[-35.3  14.2  -4.6   0.2  10.4  -3.6  32.0 -21.0] = k_898
[-56.0 -32.1 -10.5  24.8  -3.9   2.5 -11.4 -21.2] = k_322
[ -3.7  14.2  -4.6 -10.6  10.4 -18.1  32.0 -21.0] = k_758
[  0.1  -3.0  39.9 -37.8  39.2 -22.0  -8.6  21.0] = k_443
[-28.2  -2.9  17.3  -4.9  22.5 -23.0  46.5  -7.4] = k_123
[-37.3  17.5  -3.8 -13.3   0.4   2.6  39.9 -37.8] = k_360
[-41.8  43.4  -1.7 -45.5 -13.9  -5.0  80.8 -72.0] = k_256
[-37.0  -1.9   0.5   3.0  12.5 -22.7  19.5 -21.9] = k_948
loc: [-3.6]	k_898, 6
loc: [-10.5]	k_322, 3
back: [ 32.0 -18.1  10.4 -10.6  -4.6  14.2  -3.7]	k_758
loc: [2.6]	k_360, 6
loc: [24.8]	k_322, 4
loc: [2.5]	k_322, 6
back: [-37.8  39.9   2.6   0.4]	k_360

[25.9 -7.3 -9.1  0.0 25.6] -> k_129
[ 11.0  62.1  11.8  79.3 -15.5] -> k_716
[-28.8  -9.7  21.9  44.3   8.8] -> k_372
[25.8 43.8 -5.3 38.1 -6.9] -> k_87
[  4.1 -11.3  -5.7   4.7   8.9] -> k_814
loc: [8.9]	k_814, 5
back: [ 0.0 -9.1]	k_129
back: [-9.1 -7.3 25.9]	k_129
loc: [25.9]	k_129, 1
loc: [0.0]	k_129, 4

[-40.4  -5.9   0.3  34.8  17.9  -5.8   5.4  23.2   6.7] = k_899
[ 35.6  18.7 -30.7 -91.7 -14.5 -27.2  -0.7 -50.6  26.9] = k_683
[ 42.7  -5.4   7.2  -2.5 -29.5  33.8  24.4   1.9 -15.9] = k_559
[-19.4   4.8  -9.5  -2.2   7.8 -23.7  17.3   5.0  18.5] = k_885
[-14.1  21.7  -1.9 -13.9  10.7  26.3  30.4   6.0  11.4] = k_536
[  7.8  22.2  -3.8 -28.2  -2.4 -51.5   0.5 -38.9  11.0] = k_357
[-14.1  21.7 -51.6 -13.9  10.7 -61.6  -6.7 -32.0  13.7] = k_203
loc: [-51.5]	k_357, 6
back: [-51.5  -2.4 -28.2]	k_357
back: [ 13.7 -32.0  -6.7 -61.6  10.7 -13.9 -51.6  21.7]	k_203

[ 48.6 -33.2 -12.4 -30.7  91.1  -7.1  56.2  39.2 -44.4 -22.2  -2.7   0.4
   7.3]  k_811
[ 17.3  20.5  10.0 -23.9  -3.6  30.8  -4.9  -8.3  19.9  33.8  12.3   2.5
  18.7]  k_290
[  9.9 -37.1  -8.5  -4.9  18.3  19.0  44.0  50.4  19.9  61.3 -30.2 -25.4
 -35.2]  k_207
[-33.8  -4.0  13.0 -20.9  24.1  25.8 -60.4   4.0  30.9 -27.1 -62.2  22.7
   1.1]  k_519
[  1.9  23.7  17.3  -5.6  18.6   1.8  62.2   0.6  25.7  40.5 -70.8 -25.5
 -59.8]  k_288
[-29.7  30.5 -27.2  11.5  79.6  26.8  36.9  18.2  28.1  -5.0 -52.9 -22.7
  20.7]  k_938
[-29.7  30.5 -27.2  11.5  79.6  26.8  36.9  18.2  28.1  -5.0 -52.9 -22.7
  23.5]  k_335
[-14.8  17.4  -3.8  12.2  13.5  34.3 -30.0  61.3  50.4 -30.2 -25.4  19.9
   2.9]  k_926
[-59.4 -46.3  15.0 -61.1   7.9 -34.2  -5.3  33.0   2.2 -58.3 -44.8   8.1
  21.2]  k_863
[-17.2  34.5  16.4 -40.4  40.0 -32.3  34.9  38.6  -3.1 -20.3 -53.2   3.1
 -24.3]  k_919
back: [-25.4 -30.2  61.3  19.9  50.4]	k_207
loc: [-24.3]	k_919, 13
back: [ 1.8 18.6 -5.6 17.3 23.7  1.9]	k_288
loc: [17.4]	k_926, 2

[-52.9  -8.4  -9.2 -67.3 -41.9 -28.3]  k_990
[ -2.6  45.9  12.2  -4.3  72.9 -12.5]  k_546
[ 72.8 -41.8  30.8 -79.1  -4.4  31.0]  k_407
[-16.7   2.1 -18.4  15.2  45.6  23.2]  k_509
loc: [72.9]	k_546, 5
loc: [-52.9]	k_990, 1
loc: [-41.8]	k_407, 2
loc: [72.8]	k_407, 1
loc: [-4.4]	k_407, 5

[ 86.4 -38.4  12.1 -56.6]  k_931
[  1.7  35.6 -14.1  12.1]  k_617
[ 20.3 -40.0  35.7  62.6]  k_465
[-28.3 -49.2  17.5  54.0]  k_349
[ 51.1 -21.4 -14.9 -97.5]  k_860
[-23.2 -40.3 -21.1 -49.3]  k_171
[  4.3   1.6 -43.2 -90.5]  k_205
[-28.3  17.5 -49.2  12.1]  k_217
[-56.5   2.0  -9.7 -83.4]  k_43
[-38.3 -43.0 -16.6 -13.5]  k_984
back: [ 17.5 -28.3]	k_217
loc: [-56.6]	k_931, 4
back: [ 17.5 -49.2 -28.3]	k_349
loc: [-38.3]	k_984, 1
back: [-40.3 -23.2]	k_171
loc: [1.7]	k_617, 1

[ 11.8 -24.9  10.5 -33.1  -1.3  11.3  -0.4  11.2  -0.3  -0.7  -0.7  -0.7
  -0.7  10.9  -1.2   8.2  12.0   1.2  11.4  -1.2   0.1 -32.9  -1.6  -1.3
   9.9   6.3] -> k_745
[-27.0 -18.4 -30.7 -34.4  12.3 -33.2  18.3 -31.7  18.3  17.7  18.9  17.5
  16.7 -32.4  17.1  29.6 -31.9  18.9 -28.6  13.2  21.7 -31.4  10.8  18.6
 -33.7  31.3] -> k_183
[ 14.2 -29.4  11.8 -39.1   0.0  13.6   4.4  14.0   3.9   4.0   4.2   4.4
   0.2  13.6  23.2  23.3  14.2   9.2  13.9   0.9   4.4 -38.6   0.0   4.0
  12.0  19.8] -> k_54
[ -0.4 -11.7   0.2 -17.0  -1.6  -1.4  -6.5  -2.2  -5.3  -6.7  -6.9  -7.6
   0.3  -2.2  -7.3 -18.3  -0.6 -11.5  -1.1  -2.9  -4.9 -16.8  -2.6  38.6
  -1.9 -16.5] -> k_274
[ 17.3 -41.7 -16.4  72.0   6.8 -13.9  18.1 -11.7  15.3  19.0  19.7  21.2
   2.4 -11.6  20.9  37.9 -16.5  28.4 -14.2   9.8  14.4  71.9   9.4  23.3
 -11.4  35.9] -> k_18
[-38.9  17.5 -41.9  14.4  15.3 -43.7  24.8 -41.4  23.7  24.9  26.2  25.5
  17.3 -41.9  25.3  38.5 -44.0  28.5 -39.5  17.2  26.4  17.1  14.9  27.7
 -42.5  40.4] -> k_626
loc: [38.5]	k_626, 16
back: [14.9 17.1 26.4]	k_626
back: [ 18.9 -31.9  29.6  17.1]	k_183
back: [-0.4 11.3]	k_745
back: [-41.9  17.3]	k_626
loc: [18.1]	k_18, 7
loc: [19.8]	k_54, 26

[-19.6  76.1   9.2  51.2   3.8] = k_974
[  9.2 -19.6  51.2  76.1   3.8] = k_473
[-40.0  73.8  67.7  76.1   3.8] = k_772
[ 76.0 -19.6  76.0  76.1   3.8] = k_188
loc: [-40.0]	k_772, 1
back: [ 76.1  51.2 -19.6   9.2]	k_473
which: [ 76.0 -19.6  76.0  76.1   3.8]	k_188
loc: [67.7]	k_772, 3

[  7.3  46.3  10.8   5.0  52.8  47.4   1.7 -30.2 -10.4  24.2  -1.3 -21.8
 -30.4 -50.1  62.9  59.6 -39.8  -1.1 -24.4  20.6   8.3 -33.5 -37.8 -14.3
  28.5 -61.1  38.8  27.3  -1.2  -5.1 -12.1  84.9  -2.0  -6.4  27.2 -50.6
   2.7 -28.5  -6.0  16.3  -2.1  50.9   4.1  74.9 -46.0 -39.5 -15.6   8.4
  29.9 -35.1] -> k_787
[ -4.2   9.1  -4.1  26.2 -28.6  -0.2   5.8  -2.7 -14.9 -19.4   9.3 -10.0
  -1.2  20.8 -20.4 -18.7   3.1   3.3   9.2   0.0  -2.8  -2.2 -14.7  22.2
 -19.9  42.1 -12.5  -5.1   1.4  15.4  10.7  18.1  -1.6 -23.7  36.2   9.9
   3.1   7.8  -6.6  19.5  -8.8 -16.2   5.6 -36.2 -13.3 -18.6 -12.9   3.6
  -7.9  12.0] -> k_496
[  7.0 -26.5  20.5 -10.2  43.0 -30.6 -15.2 -28.0 -15.9  26.2   3.1  16.5
  14.5  15.3  31.1  15.1 -31.6 -12.5   0.0   1.7  24.5  22.9  13.0  11.5
  -7.3 -26.0  -7.9   9.7  14.3 -35.2 -37.2 -14.9   8.8  20.3 -13.7  11.9
  -4.1 -15.2  -8.8 -37.1   0.0  18.3  -1.7   6.8   5.2  11.1   8.4  14.2
  -0.1 -18.7] -> k_793
[ 10.5 -56.5  38.7 -14.9  58.8 -71.0 -28.3 -45.6 -32.3  36.4   5.1  33.5
  35.2  42.7  35.1   8.2 -44.0 -23.0   7.0  -3.8  41.7  50.5  28.3  34.5
 -28.0 -22.4 -27.7  10.1  29.0 -58.2 -64.1 -43.1  15.1  33.1 -23.6  39.9
  -6.2 -16.9 -18.5 -66.5   0.5  19.4  -2.7 -20.5  16.5  26.6  15.6  25.7
 -10.8 -22.4] -> k_163
[  4.4  23.6   5.8   4.6  26.4  26.7   2.0 -14.3  -5.2  10.2   0.4 -13.0
 -16.0 -27.4  29.7  31.0 -18.9   1.6 -12.0  11.9   3.0 -18.4 -20.8  -8.2
  15.7 -30.5  20.4  11.3 -18.0  32.5  37.3   7.5  -8.9 -16.0   4.3 -13.1
   4.4  14.2  11.5  34.6  -0.8 -18.8   0.6   1.9   1.7  -5.3  -7.4 -15.6
   2.0  19.2] -> k_346
[  3.5 -20.4   6.6 -30.5  31.5 -11.8 -11.4   2.0  13.6  23.0  -7.7  15.4
   9.0  10.3  20.3  15.9  -4.1  -3.9  -8.4  -0.5   5.3  10.3  19.8 -21.6
  16.0 -41.8   9.5   3.3   2.6 -21.9 -18.5 -31.3   3.6  31.0 -43.4  -1.8
  -3.8  -8.8   4.6 -27.7   7.9  15.3  -5.8  30.3  21.7  27.8  17.2  -1.2
   5.7  -9.9] -> k_642
[  3.6 -19.5   6.1 -30.7  30.9  -8.3  -8.8   0.9  14.6  24.9  -8.6  14.8
   6.8   9.4  21.8  16.6  -4.5  -3.1  12.1  -0.5   6.4   8.5  19.4 -19.5
  14.1 -41.8   7.8   4.2   2.4 -20.7 -16.4 -29.9   3.8  30.4 -42.6  -1.2
  -3.6  -9.8   6.6 -29.3   8.8  16.7  -7.4  30.5  21.2  27.5  17.7   0.0
   5.6  -9.5] -> k_127
[  2.0 -37.4  12.4 -13.9  17.0 -41.1 -14.1  -5.1  -4.9  13.4   0.2  22.9
  23.2  30.6   2.4  -8.5  -6.4  -9.2   6.4  -6.3  14.6  32.1  26.4  10.9
 -15.4  -2.5 -19.0  -2.0  10.3 -27.0 -24.0 -46.4   5.8  20.7 -24.9  27.7
  -4.4  -1.5  -2.3 -34.0   1.1  -3.2  -1.7 -19.8  23.2  26.1  15.4   5.7
 -11.3  -1.6] -> k_441
[  4.8 -25.1  20.3  15.7  14.7 -43.3 -12.1 -29.5 -33.0   5.2  12.2  10.7
  19.1  21.2   5.4  -7.4 -25.2 -13.4  11.5  -2.8  22.9  27.2   5.4  40.6
 -33.2  21.3 -27.6   2.8  17.7 -22.3 -27.2  -8.7   8.9  -3.9  18.7  30.3
  -0.9  -5.4 -17.0 -19.9  -5.1  -1.7   5.0 -40.4  -4.7  -2.4  -2.6  19.4
 -11.6  -5.4] -> k_156
[  4.4  23.6   5.8   4.6  26.4  26.7   2.0 -14.3  -5.2  10.2   0.4 -13.0
 -16.0 -27.4  29.7  31.0 -18.9   1.6 -12.0  11.9   3.0 -18.4 -20.8  -8.2
  15.7 -30.5  41.5  -5.6 -32.9  50.2  56.2  35.6 -14.3 -15.4  -3.5 -51.0
   4.7   8.9  24.6  54.8   4.3  -1.7  -1.8  55.0  -5.0 -12.1  -8.4 -29.8
  20.2  14.6] -> k_891
[ 24.2  -1.3 -21.8 -30.4 -50.1  62.9  59.4 -39.8  -1.1 -24.4  20.6   8.3
 -16.0 -27.4  29.7  31.0 -18.9   1.6 -12.0  11.9   3.0 -18.4 -20.8  -8.2
  15.7 -30.5  20.4  11.3  -1.3  -1.6  -6.7  44.5  -0.2  -5.9  17.2 -27.8
   0.8 -14.8  -3.3  10.6  -1.5  26.6   3.8  39.3 -24.4 -20.6 -10.5   3.3
  16.9 -20.8] -> k_396
loc: [-10.5]	k_396, 47
loc: [12.2]	k_156, 11
back: [  1.7   0.0 -12.5 -31.6  15.1  31.1  15.3]	k_793
back: [  8.3  20.6 -24.4  -1.1 -39.8  59.6  62.9 -50.1 -30.4 -21.8  -1.3  24.2]	k_787
loc: [20.7]	k_441, 34

[ 29.1  -5.9  72.1 -30.5] : k_763
[-8.9 32.1 15.1 -7.1] : k_607
[ 23.7 -57.0 -13.4 -59.0] : k_440
[72.8 10.5 51.7 40.7] : k_711
[46.7 46.3 49.5 -9.9] : k_334
[ -0.8  41.1  26.8 -18.0] : k_788
[-21.6  15.5 -19.0 -63.3] : k_311
[ 24.1  26.6  -0.6 -49.3] : k_451
[-72.4  -0.3 -51.0  17.5] : k_289
[ 38.0  -4.3  40.5 -20.2] : k_916
[ 5.1 26.5 15.7 23.8] : k_693
loc: [-8.9]	k_607, 1
back: [-18.0  26.8  41.1]	k_788
loc: [23.8]	k_693, 4
loc: [46.7]	k_334, 1

[-40.8  65.4  93.9  66.2]  k_609
[ 37.5  10.4   6.5 -31.5]  k_983
[-24.8  93.9  65.4 -44.8]  k_769
[ 30.6  25.9 -32.7  23.1]  k_946
[ -9.0 -22.6 -68.4 -85.7]  k_651
[ 60.9 -27.5 -21.9  40.1]  k_118
[ -9.0 -22.6 -68.4  -0.9]  k_501
back: [ -0.9 -68.4]	k_501
which: [-40.8  65.4  93.9  66.2]	k_609
which: [ -9.0 -22.6 -68.4 -85.7]	k_651

[ -1.1  -2.7 -43.7   2.3  20.0  10.3 -12.9 -16.8  10.9  24.4  14.1  -2.3
  33.1  -6.6  13.3  -1.3  41.0  28.5  -0.5 -18.9  20.7  12.8 -17.2  10.1
 -21.8  21.8  13.4  -8.0  -9.6  33.3   8.3  15.2  46.6   5.8   7.6  -6.3
 -25.6 -17.3   4.3 -10.1  27.1   7.8  20.1 -24.3  -4.7   8.0  11.4 -27.6
   8.3 -11.7  -4.5   1.3  -9.8  -1.7 -11.4   6.9] : k_469
[ -5.8   3.1  -2.3  -1.2   5.1  -7.5   1.1   0.8   4.7   2.0   4.8  -8.8
  -2.3  -3.4   0.3 -19.4   4.3  -6.4   5.4  -2.5  -2.9   3.2 -15.1  10.5
   2.9  -2.9  12.0  11.1 -14.3   9.3  11.3  -7.5  -2.0   4.9 -20.6   4.3
  16.9  -1.8   1.1  -9.1  -0.6   4.8   2.9  -8.0   6.4  -8.3  12.5   1.7
   1.7   1.8   2.5   0.4   6.6  13.4   3.3  -2.7] : k_605
[  0.4   1.9 -31.4 -33.5  30.7  20.8  24.2  24.0  32.5  24.6  35.9   4.1
  30.6 -39.2 -27.7  -3.0 -19.8  30.7   9.9  13.4 -26.0  42.0 -19.0   1.7
  15.5  44.8  20.2 -23.1 -33.3 -23.8   4.9  30.5 -53.3  -3.3 -12.4 -37.3
   8.7 -17.5 -39.7  28.8  56.1  15.6   8.1 -51.5  45.6 -17.6  -1.2 -16.3
   7.1 -14.6  64.8  25.7 -73.4  34.5 -24.8 -51.2] : k_695
loc: [-10.1]	k_469, 40
loc: [-3.0]	k_695, 16

[ 22.8  -8.7  -8.8  -4.2  -5.6 -10.0 -13.7  -4.3 -15.1  -0.2 -18.9  27.2
 -25.4  -6.5  16.5  -0.5] -> k_134
[ -3.5  29.3  19.5  -4.2 -24.3  13.4 -13.7  -0.2   1.0  -0.2 -18.9   8.3
  21.9 -11.6   9.6  -5.5] -> k_904
[-21.0  -8.7   8.2 -30.1 -24.3  25.0  20.0   3.9  -7.1 -22.6   3.7   8.3
  15.2   8.5  16.5 -10.5] -> k_942
[  0.9 -21.4 -37.0 -12.8 -14.9  48.4  28.5  12.0   9.0 -11.4  -3.9 -39.2
  15.2  18.5   2.8  14.4] -> k_881
[  0.9  16.7  -3.1  13.1   3.8   1.7 -13.7  -0.2   9.0  -5.8  -3.9  -1.2
 -18.6   3.5   2.8   4.5] -> k_490
[  0.9 -27.7  -3.1  39.0  13.1 -33.3   3.2  -8.3 -15.1  -0.2  64.0 -48.8
   1.7 -16.6 -38.2  39.4] -> k_439
[-12.2 -15.1 -37.0  39.0  50.6 -80.0  20.0 -32.7  49.1 -22.6 -11.4 -20.2
 -18.6  33.5   2.8 -15.5] -> k_660
[ -3.5 -15.1  -3.1 -30.1   3.8 -10.0  11.6  -8.3  41.1 -22.6   2.8 -15.5
 -18.6 -20.2 -11.4  33.5] -> k_641
[ -7.8 -21.4 -14.4 -30.1 -52.4  36.7  70.7 -16.4 -31.2 -28.2  -3.9 -48.7
  28.7 -11.6  30.1   4.5] -> k_574
[ -3.5  -2.4 -20.0  13.1 -33.7 -21.6  28.5   7.9  17.0 -11.4  -3.9   8.3
 -11.9   3.5 -24.5  -0.5] -> k_182
[-29.7  23.0 -14.4 -38.7 -33.7  13.4  -5.3   3.9  25.0  22.2  11.2  27.2
  -5.1  -1.5  23.3   4.5] -> k_576
back: [-15.5   2.8  33.5 -18.6 -20.2 -11.4 -22.6]	k_660
loc: [-48.7]	k_574, 12
loc: [-6.5]	k_134, 14
back: [13.1 -3.1]	k_490
which: [ -7.8 -21.4 -14.4 -30.1 -52.4  36.7  70.7 -16.4 -31.2 -28.2  -3.9 -48.7
  28.7 -11.6  30.1   4.5]	k_574
back: [ 64.0  -0.2 -15.1]	k_439
which: [ 22.8  -8.7  -8.8  -4.2  -5.6 -10.0 -13.7  -4.3 -15.1  -0.2 -18.9  27.2
 -25.4  -6.5  16.5  -0.5]	k_134

[-56.4 -58.1   8.4 -10.3  12.2] : k_773
[-40.4  34.9  16.4  26.1  70.6] : k_50
[  8.8  66.8 -47.1  -1.5  -2.2] : k_281
[ 68.0   3.6  13.3 -26.0 -12.7] : k_757
[43.5  0.2 32.1 -8.3  7.7] : k_385
[-79.9  -8.3 -42.3   8.9 -31.3] : k_242
[-51.1 -61.4 -36.2 -43.0 -26.1] : k_371
[-24.2 -58.2   9.0  19.0  61.0] : k_493
back: [26.1 16.4 34.9]	k_50
loc: [8.9]	k_242, 4
loc: [-58.1]	k_773, 2
back: [-26.0  13.3]	k_757

[ 10.4 -22.7  55.2 -57.3]  k_305
[-55.7 -28.2  42.8 -79.0]  k_128
[70.7 51.0 81.2 26.0]  k_655
[-21.9  54.2 -35.8 -40.2]  k_232
[-37.8 -78.3   5.2  74.9]  k_402
[81.2 51.0 70.7 47.2]  k_650
[-29.9  22.9 -61.0  76.8]  k_36
[ 22.1 -18.2  34.6 -40.3]  k_108
[-18.3 -32.8  42.0  16.0]  k_729
which: [81.2 51.0 70.7 47.2]	k_650
loc: [-40.3]	k_108, 4
loc: [-18.2]	k_108, 2
loc: [-61.0]	k_36, 3

[  8.2 -51.4  22.2 -12.0   9.4  64.2  -3.4  32.3 -41.5  48.6] -> k_940
[-12.3 -19.0  34.2 -13.1  29.9  37.1 -37.6  -3.2  37.2 -19.4] -> k_126
[-23.2 -44.8  48.7   4.9 -14.1  45.8 -10.8 -15.7 -73.5  -3.9] -> k_304
loc: [8.2]	k_940, 1
loc: [48.7]	k_304, 3
loc: [-10.8]	k_304, 7
loc: [37.1]	k_126, 6

